Here is a tiny trained network, its code and every weight. The questions are about switching its units off for an input and a class, where a switched-off unit gives its printed mean instead of its output.

import numpy as np


def w(rows, s, z=0):
    codes = np.array(rows[::2]) - 128.0
    scale = np.full(codes.shape[1], s)
    scale[-1] = z or s
    return codes * scale


def norm(h):
    return h / np.sqrt((h * h).mean(-1, keepdims=True) + 1e-5)


def f(y):
    return np.maximum(y, 0)


def log_softmax(a):
    a = a - a.max(-1, keepdims=True)
    return a - np.log(np.exp(a).sum(-1, keepdims=True))


def net(x, mask):
    res = np.array(x, float).reshape(1, 8) / 4 @ E
    u = 0
    for l in range(4):
        y = f(norm(res) @ A[l][:, :-1].T + A[l][:, -1])
        res = res + np.where(mask[u : u + 6], y, B[l][:, -1]) @ B[l][:, :-1]
        u += 6
    return log_softmax(norm(res)[-1] @ U[:, :-1].T + U[:, -1])


A, B = {}, {}
E = w([
[85,146,118,159,82,159],'x0',
[211,217,163,137,53,138],'x1',
[188,99,65,146,213,86],'x2',
[212,73,123,51,116,208],'x3',
[170,63,136,153,84,66],'x4',
[90,15,143,255,140,195],'x5',
[67,175,174,25,159,106],'x6',
[188,201,199,113,113,116],'x7',
],0.0027)
A[0] = w([
[127,80,174,64,187,242,2],'L0N1',
[144,51,110,31,125,216,82],'L0N2',
[252,133,204,124,50,118,62],'L0N3',
[131,170,110,199,175,103,70],'L0N4',
[120,63,118,211,106,191,96],'L0N5',
[176,61,58,58,75,121,86],'L0N6',
],0.0035,0.0027)
B[0] = w([
[132,81,242,85,186,181,183],'L0N1',
[147,57,155,46,226,124,233],'L0N2',
[110,183,73,76,193,171,237],'L0N3',
[157,93,111,82,189,196,165],'L0N4',
[144,104,248,164,130,21,252],'L0N5',
[90,166,3,146,175,95,199],'L0N6',
],0.0034,0.0017)
A[1] = w([
[93,146,131,71,26,91,39],'L1N1',
[15,196,30,153,180,132,44],'L1N2',
[24,70,142,254,46,144,226],'L1N3',
[186,52,47,79,118,115,1],'L1N4',
[227,94,69,240,148,179,160],'L1N5',
[33,85,140,239,63,189,152],'L1N6',
],0.004,0.00091)
B[1] = w([
[192,163,128,149,145,156,172],'L1N1',
[69,97,83,93,119,198,181],'L1N2',
[160,31,162,174,96,3,253],'L1N3',
[105,119,44,147,139,113,181],'L1N4',
[154,165,182,208,66,111,227],'L1N5',
[102,56,163,180,93,12,226],'L1N6',
],0.0055,0.0032)
A[2] = w([
[218,117,69,253,162,188,166],'L2N1',
[60,202,195,166,172,173,4],'L2N2',
[117,177,141,60,156,81,197],'L2N3',
[157,68,116,162,91,104,32],'L2N4',
[151,222,161,108,8,141,128],'L2N5',
[153,173,104,100,135,112,100],'L2N6',
],0.0046,0.0018)
B[2] = w([
[145,179,253,186,53,98,254],'L2N1',
[122,125,32,120,176,142,148],'L2N2',
[132,96,97,234,147,118,236],'L2N3',
[128,146,120,169,160,67,214],'L2N4',
[236,138,93,153,58,204,247],'L2N5',
[107,106,139,191,106,142,181],'L2N6',
],0.0048,0.0025)
A[3] = w([
[30,89,119,153,64,133,2],'L3N1',
[202,207,139,57,191,2,41],'L3N2',
[61,165,137,60,104,213,159],'L3N3',
[119,106,166,149,84,119,16],'L3N4',
[63,2,42,41,171,102,61],'L3N5',
[141,105,179,203,63,151,104],'L3N6',
],0.0035,0.0016)
B[3] = w([
[133,8,179,101,19,202,155],'L3N1',
[101,68,202,250,37,114,178],'L3N2',
[180,72,163,252,156,64,171],'L3N3',
[145,110,112,178,177,105,161],'L3N4',
[228,175,63,79,117,167,229],'L3N5',
[189,168,125,154,230,47,253],'L3N6',
],0.0031,0.0024)
U = w([
[133,72,34,56,186,151,176],'0',
[147,58,167,217,104,19,172],'1',
[102,180,66,140,108,185,73],'2',
[10,93,129,107,76,143,71],'3',
[211,237,166,127,34,183,163],'4',
[50,189,103,90,162,118,73],'5',
[85,141,165,83,85,158,2],'6',
[129,66,248,61,174,229,116],'7',
],0.011,0.0093)

Each question gives the input, the list of numbers given to net, and the class t.
The units are the neurons (one row each of A and B). Each row of codes is followed by its name. A weight is (code - 128) times the scale printed after its matrix; where a second scale follows, it is the last column's (A, B and U).
mask holds one flag per neuron, layer by layer. A switched-off neuron (its flag False) gives its mean, the last column of its row in B, instead of its output. The means were averaged over made-up inputs and are rounded, as every weight is.
A unit's drop is (log p(t) with every unit on - log p(t) with that unit switched off) / (log p(t) with every unit on - log p(t) with every unit switched off).
The circuit of an input: a set's keep is (log p(t) with only the set's units on - log p(t) with every unit switched off) / (log p(t) with every unit on - log p(t) with every unit switched off). Starting from the 12 units with the biggest drops (on a tie, the unit counted first), units are removed one at a time, each time the one whose removal leaves the highest keep (on an exact tie, the one counted first), for as long as the keep stays at least 0.8.
circuit, biggest first: the units of the circuit, biggest drop first
k most important neurons: the k neurons with the biggest drops, biggest first
top k neurons in layer l: the k neurons of layer l with the biggest drops, biggest first
drop of u: that unit's drop, to one decimal
input [1,7,-3,-7,8,-4,5,-1], class 4: circuit, biggest first	[L2N5, L1N3]
input [-1,-8,-3,-3,0,-1,7,3], class 5: circuit, biggest first	[L1N3]
input [-3,-7,-3,2,-2,2,-2,-3], class 0: circuit, biggest first	[L0N2, L2N1, L1N5]
input [-2,-6,-3,8,-2,-5,4,1], class 0: circuit, biggest first	[L2N1, L1N5]
input [2,-3,-5,6,-2,7,1,7], class 7: circuit, biggest first	[L0N1, L1N5]
input [7,8,0,4,-1,3,7,-6], class 7: circuit, biggest first	[L0N2, L1N5, L2N3]
input [-8,2,6,4,-4,-1,-6,7], class 4: circuit, biggest first	[L1N3, L1N6]
input [6,-7,-3,3,8,-7,8,2], class 4: 4 most important neurons	[L1N3, L1N6, L3N5, L0N5]
input [-7,4,2,-5,-5,8,8,0], class 0: 2 most important neurons	[L2N2, L2N1]
input [5,-3,7,8,-3,8,5,0], class 7: 3 most important neurons	[L0N2, L0N1, L1N3]
input [1,-3,4,-3,-4,-4,-1,4], class 5: 2 most important neurons	[L1N3, L2N5]
input [-3,6,4,-4,7,-1,-2,1], class 4: 2 most important neurons	[L1N3, L1N6]
input [7,-8,4,8,-8,-1,-5,2], class 7: drop of L1N5	0.1
input [-6,6,4,2,-8,-6,0,-7], class 0: drop of L1N5	0.3
input [2,3,-6,-7,3,-5,-1,3], class 4: top neuron in layer 2	[L2N5]
input [-2,-1,6,-2,-3,7,8,-5], class 0: drop of L0N3	-0.1
